Below are the code and all the weights of a small trained network. Each question names an input and a target symbol and asks about switching units off, where a switched-off unit gives its printed mean instead of its output.

import numpy as np


def w(rows, s, z=0):
    codes = np.array(rows[::2]) - 128.0
    scale = np.full(codes.shape[1], s)
    scale[-1] = z or s
    return codes * scale


def f(y):
    return y / 2 * (1 + np.tanh(0.7978845608 * (y + 0.044715 * y**3)))


def softmax(a):
    e = np.exp(a - a.max(-1, keepdims=True))
    return e / e.sum(-1, keepdims=True)


def log_softmax(a):
    a = a - a.max(-1, keepdims=True)
    return a - np.log(np.exp(a).sum(-1, keepdims=True))


def net(x, mask):
    ids = ['αβγδζηθλμξπστφψω'.index(c) for c in x.split()]
    T = len(ids)
    res = E[ids] + P[:T]
    q, k, v = (res @ M[0].T for M in (Q, K, V))
    z = softmax(np.where(np.tri(T) > 0, q @ k.T / 4**0.5, -1e9)) @ v
    res = res + np.where(mask[0], z, O[0][:, -1]) @ O[0][:, :-1]
    y = f(res @ A[0][:, :-1].T + A[0][:, -1])
    res = res + np.where(mask[1:9], y, B[0][:, -1]) @ B[0][:, :-1]
    return log_softmax(res[-1] @ U[:, :-1].T + U[:, -1])


Q, K, V, O, A, B = {}, {}, {}, {}, {}, {}
E = w([
[100,110,140,132,109],'α',
[167,102,131,149,105],'β',
[120,112,159,161,148],'γ',
[125,141,50,118,139],'δ',
[112,104,145,134,138],'ζ',
[166,131,132,141,101],'η',
[166,102,80,152,86],'θ',
[130,111,103,132,147],'λ',
[149,134,64,180,79],'μ',
[140,140,134,141,150],'ξ',
[144,163,142,136,139],'π',
[88,101,130,134,134],'σ',
[190,115,148,22,149],'τ',
[116,101,8,94,126],'φ',
[138,116,97,170,164],'ψ',
[190,107,196,181,136],'ω',
],0.019)
P = w([
[151,209,91,136,214],'0',
[25,88,87,196,106],'1',
[51,78,246,93,113],'2',
[253,59,76,91,246],'3',
[29,94,105,175,108],'4',
[83,122,207,43,66],'5',
[253,67,77,58,232],'6',
[45,90,121,177,112],'7',
],0.0064)
Q[0] = w([
[208,127,153,81,174],'H0',
[72,121,10,205,92],'H0',
[162,106,86,46,127],'H0',
[84,1,153,109,65],'H0',
],0.0053)
K[0] = w([
[164,35,120,67,55],'H0',
[171,255,112,125,183],'H0',
[145,101,162,57,100],'H0',
[169,218,165,95,94],'H0',
],0.0066)
V[0] = w([
[81,192,117,178,47],'H0',
[207,108,114,14,83],'H0',
[22,135,104,55,170],'H0',
[169,151,254,131,205],'H0',
],0.0074)
O[0] = w([
[88,70,176,105,7,88],'H0',
[47,107,168,243,208,174],'H0',
[139,56,116,81,232,143],'H0',
[125,255,139,75,111,1],'H0',
],0.0079,0.0051)
A[0] = w([
[147,191,163,111,120,18],'N0',
[150,224,107,115,132,150],'N1',
[23,127,190,97,87,153],'N2',
[113,212,112,182,165,204],'N3',
[72,145,167,183,154,252],'N4',
[126,149,226,97,118,235],'N5',
[46,133,67,106,126,213],'N6',
[79,112,97,254,75,205],'N7',
],0.0086,0.0023)
B[0] = w([
[174,135,124,143,168,118],'N0',
[216,155,78,180,54,126],'N1',
[162,135,58,254,132,128],'N2',
[142,174,148,107,122,146],'N3',
[145,149,159,86,77,153],'N4',
[156,169,181,134,95,135],'N5',
[206,120,253,109,124,210],'N6',
[73,121,183,31,152,255],'N7',
],0.0079,0.0071)
U = w([
[113,138,98,167,89,139],'α',
[106,139,125,164,145,6],'β',
[152,149,93,128,108,118],'γ',
[141,70,1,202,227,132],'δ',
[124,141,125,116,122,79],'ζ',
[106,150,167,93,116,154],'η',
[96,101,116,108,106,4],'θ',
[150,135,16,215,179,170],'λ',
[63,104,152,30,72,220],'μ',
[142,191,115,115,196,177],'ξ',
[225,124,113,207,148,160],'π',
[96,98,102,185,109,66],'σ',
[56,217,203,58,199,106],'τ',
[95,58,173,47,160,169],'φ',
[87,130,68,124,126,174],'ψ',
[185,146,176,76,82,64],'ω',
],0.0073,0.0027)

Each question gives the input, a string of symbols that net reads in full, and the target symbol t.
The units are the heads (4 rows each of Q, K, V and O) and the neurons (one row each of A and B). Each row of codes is followed by its name. A weight is (code - 128) times the scale printed after its matrix; where a second scale follows, it is the last column's (O, A, B and U).
mask holds one flag per unit, heads first, then neurons. A switched-off unit (its flag False) gives its mean, the last column of its rows in O or B, instead of its output. The means were averaged over made-up inputs and are rounded, as every weight is.
A unit's drop is (log p(t) with every unit on - log p(t) with that unit switched off) / (log p(t) with every unit on - log p(t) with every unit switched off).
The circuit of an input: a set's keep is (log p(t) with only the set's units on - log p(t) with every unit switched off) / (log p(t) with every unit on - log p(t) with every unit switched off). Starting from all 9 units, units are removed one at a time, each time the one whose removal leaves the highest keep (on an exact tie, the one counted first), for as long as the keep stays at least 0.8.
units of the circuit, in order: the units of the circuit, biggest drop first
top k neurons: the k neurons with the biggest drops, biggest first
drop of u: that unit's drop, to one decimal
input φ μ β φ φ μ φ δ, target φ: units of the circuit, in order => H0; N7; N6
input μ φ ω φ φ μ ζ, target δ: units of the circuit, in order => N7; N6
input φ φ μ η, target δ: units of the circuit, in order => N6; H0; N7
input τ φ ξ ζ φ γ γ, target δ: units of the circuit, in order => N7; N6
input φ ψ λ μ φ, target φ: top 2 neurons => N6; N7
input μ φ φ η φ τ ξ, target δ: units of the circuit, in order => H0; N6
input φ ζ φ η, target δ: units of the circuit, in order => H0; N6; N7
input τ ω τ φ φ ψ ζ σ, target τ: units of the circuit, in order => H0; N7
input φ α π θ φ, target φ: units of the circuit, in order => N6; N7
input τ τ φ π, target δ: top 2 neurons => N7; N6
input φ ω ω, target ω: top 2 neurons => N5; N4
input η σ φ σ, target δ: top 2 neurons => N7; N6
input ζ φ τ, target τ: top neuron => N5
input ζ τ φ ψ τ φ τ, target δ: drop of N4 => 0.0
input τ τ τ φ τ, target τ: drop of N6 => -0.1
input ω φ φ γ, target δ: drop of N7 => 0.3
